Look-ups in named tables: a row name and a column name give one cell, copied from the table.

mase =
         vanudu  mede  mineve  dap  dinal  vep  diri  vukefat
tomosub      65   122      74  119    126  126   168       71
nozos        72   121      94  119    124  106   113      105
zupaf        74   107      89  115    113  109   107      104
zodak        60   157      88  126    153  114   189       65
pelati       48   114      64  150    136  162   158      109
zurosu       66   134      83  118    133  114   169       68
vibugus      45   123      55  145    140  166   202       77
guz          83    98      85   98     99  100   111       85
lizeva       87    98      90   95     97   93   100       88

diri of zupaf: 107
vanudu of tomosub: 65
mineve of zupaf: 89
diri of lizeva: 100
vukefat of zupaf: 104
vukefat of lizeva: 88

zas =
        lazabeb  lenib  fusape
pek         247    137      80
supune      159     41     128
limuv       233     67     153

fusape of limuv is 153
fusape of pek is 80
fusape of supune is 128
lazabeb of supune is 159
lenib of limuv is 67
lazabeb of pek is 247
lenib of supune is 41
lazabeb of limuv is 233
lenib of pek is 137

piroli.tsv
	num	togenek	kab	dinares	lezita	teka	bugavam	rotebe	fele	vanomol
sezud	-28.6	-2.6	20.6	-16.8	-22.8	-17.2	-4.9	21.0	-66.0	6.3
tel	-15.4	66.8	9.6	11.5	-32.3	-16.4	-2.1	-21.4	-13.8	-4.2
latu	14.0	-51.2	-16.7	-21.6	9.7	-3.9	-25.9	-25.9	19.3	-19.4
togokis	-18.1	-12.4	20.9	-9.0	-13.0	-10.0	-9.3	12.0	-58.1	10.9
rafiraf	5.7	-69.6	-33.3	-33.6	9.0	-7.6	-24.1	-19.0	21.3	-28.9

bugavam of togokis is -9.3
teka of sezud is -17.2
rotebe of sezud is 21.0
fele of togokis is -58.1
rotebe of togokis is 12.0
num of tel is -15.4
togenek of rafiraf is -69.6
togenek of latu is -51.2
vanomol of rafiraf is -28.9
num of togokis is -18.1
bugavam of rafiraf is -24.1
lezita of sezud is -22.8
fele of rafiraf is 21.3
teka of latu is -3.9
rotebe of tel is -21.4
rotebe of latu is -25.9
lezita of latu is 9.7

lak
|  | meget | neveze | sopeb | sevitu | feg | misev | fid | gegopus |
|---|---|---|---|---|---|---|---|---|
| mizifi | 2834 | 2847 | 3476 | 2801 | 5921 | 6821 | 2925 | 5908 |
| reta | 5116 | 5126 | 7450 | 5112 | 2123 | 5343 | 5074 | 2089 |
| mal | 6640 | 6646 | 9540 | 6657 | 161 | 4308 | 6514 | 115 |

What is the gegopus of mal in lak?
115
What is the misev of reta in lak?
5343
What is the misev of mizifi in lak?
6821
What is the neveze of mal in lak?
6646
What is the neveze of reta in lak?
5126
What is the meget of mal in lak?
6640
What is the meget of reta in lak?
5116
What is the fid of reta in lak?
5074
What is the neveze of mizifi in lak?
2847
What is the sevitu of reta in lak?
5112
What is the sevitu of mizifi in lak?
2801

zop:
      sofosuk   pog    fir  zavubab  kiliki  nelefog  duvali
moda    -27.1  71.9  -71.1     58.6    12.5     13.4    35.5
suk     -54.4  59.4   42.9    -28.5    -3.5    -32.6   -30.6
ged     -77.3   3.2  -62.4     39.7   -10.8    -68.7    38.5

nelefog of suk = -32.6
kiliki of ged = -10.8
fir of ged = -62.4
duvali of ged = 38.5
sofosuk of ged = -77.3
duvali of suk = -30.6
fir of moda = -71.1
sofosuk of moda = -27.1
Row with the largest nelefog: moda

mepu
         gav  lis  gududi  mered  labo  niv  gul  mapiri  noni  subavol
mov      102  173     160    104   172  162  104     171   163      103
rus       45   50      97    161   223  250  235     183   116       60
duze     157  102     116    176   188  133   96     137   189      174
rem      241   99      54    199   232   85   63     212   223       75
duta     133  115     101     92    92   99  111     129   150      168
leke     242  208      74     56   178  250  155      44    96      226
bok       60  143     230    152    63  135  228     163    63      124
galidud   96   89     112    151   191  203  187     151   110       89

bok, noni -> 63
duta, lis -> 115
rus, gududi -> 97
leke, subavol -> 226
rem, gul -> 63
mov, noni -> 163
leke, gududi -> 74
leke, mered -> 56
mov, gul -> 104
leke, labo -> 178
mov, labo -> 172
duze, labo -> 188

kan.tsv
	gol	pazazo	vesitin	rolemu	mumebu	zuvut	nera
lamoni	64.37	41.92	66.54	57.78	51.32	71.65	38.98
dof	62.22	43.67	54.43	54.44	59.29	48.74	61.55
nekup	72.24	46.41	52.07	72.45	47.88	44.75	68.70
lofupi	56.76	74.93	30.62	72.15	59.35	52.21	74.12
tur	48.58	55.39	72.92	50.66	44.68	74.47	42.59
rulef	76.48	43.58	48.52	70.65	43.53	41.62	51.42
vad	56.77	49.84	74.59	61.46	48.16	69.99	53.67
lapaluf	27.27	85.60	48.81	66.62	53.40	49.41	49.26
bos	66.93	15.39	53.64	41.01	65.24	85.57	69.56
bago	53.88	53.08	51.58	47.42	65.96	50.94	56.85
vadepoz	51.38	58.42	57.52	52.11	59.60	52.41	53.84
lusipa	50.44	64.28	55.74	51.84	58.81	52.41	55.05

mumebu of lamoni: 51.32
mumebu of vad: 48.16
zuvut of vadepoz: 52.41
pazazo of tur: 55.39
rolemu of rulef: 70.65
vesitin of vad: 74.59

pas.csv
,filane,begi,busav,zogiv,gam,bimoruv,zopid,gefub
zul,3.1,7.6,-2.0,3.4,3.8,3.4,3.4,2.4
roguk,3.4,8.5,1.1,3.4,5.2,4.2,3.2,3.6
tof,3.2,-0.6,9.8,3.3,3.4,3.6,3.5,3.6
fovadep,3.4,3.0,2.1,4.1,1.9,3.6,3.1,4.6
gid,3.1,-4.2,-5.9,2.9,5.5,3.0,2.9,2.4
kagu,3.5,0.8,4.3,3.1,4.2,3.2,3.0,3.0
mek,3.1,8.5,9.5,2.5,-0.1,3.8,3.8,2.7
pite,3.4,5.4,1.0,2.1,5.4,3.0,3.6,2.8
basozef,3.3,8.4,5.8,2.8,6.8,2.9,3.8,2.9
toneguz,3.4,-2.6,-1.1,2.1,3.2,2.8,3.6,1.9

mek, gam: -0.1
tof, bimoruv: 3.6
toneguz, bimoruv: 2.8
toneguz, zogiv: 2.1
basozef, filane: 3.3
basozef, zopid: 3.8
kagu, gefub: 3.0
basozef, gefub: 2.9
zul, gefub: 2.4
mek, busav: 9.5
fovadep, bimoruv: 3.6
roguk, bimoruv: 4.2
tof, gam: 3.4
pite, filane: 3.4
basozef, bimoruv: 2.9
roguk, zopid: 3.2
mek, zogiv: 2.5
mek, gefub: 2.7
zul, begi: 7.6
Which row has the largest gefub? fovadep

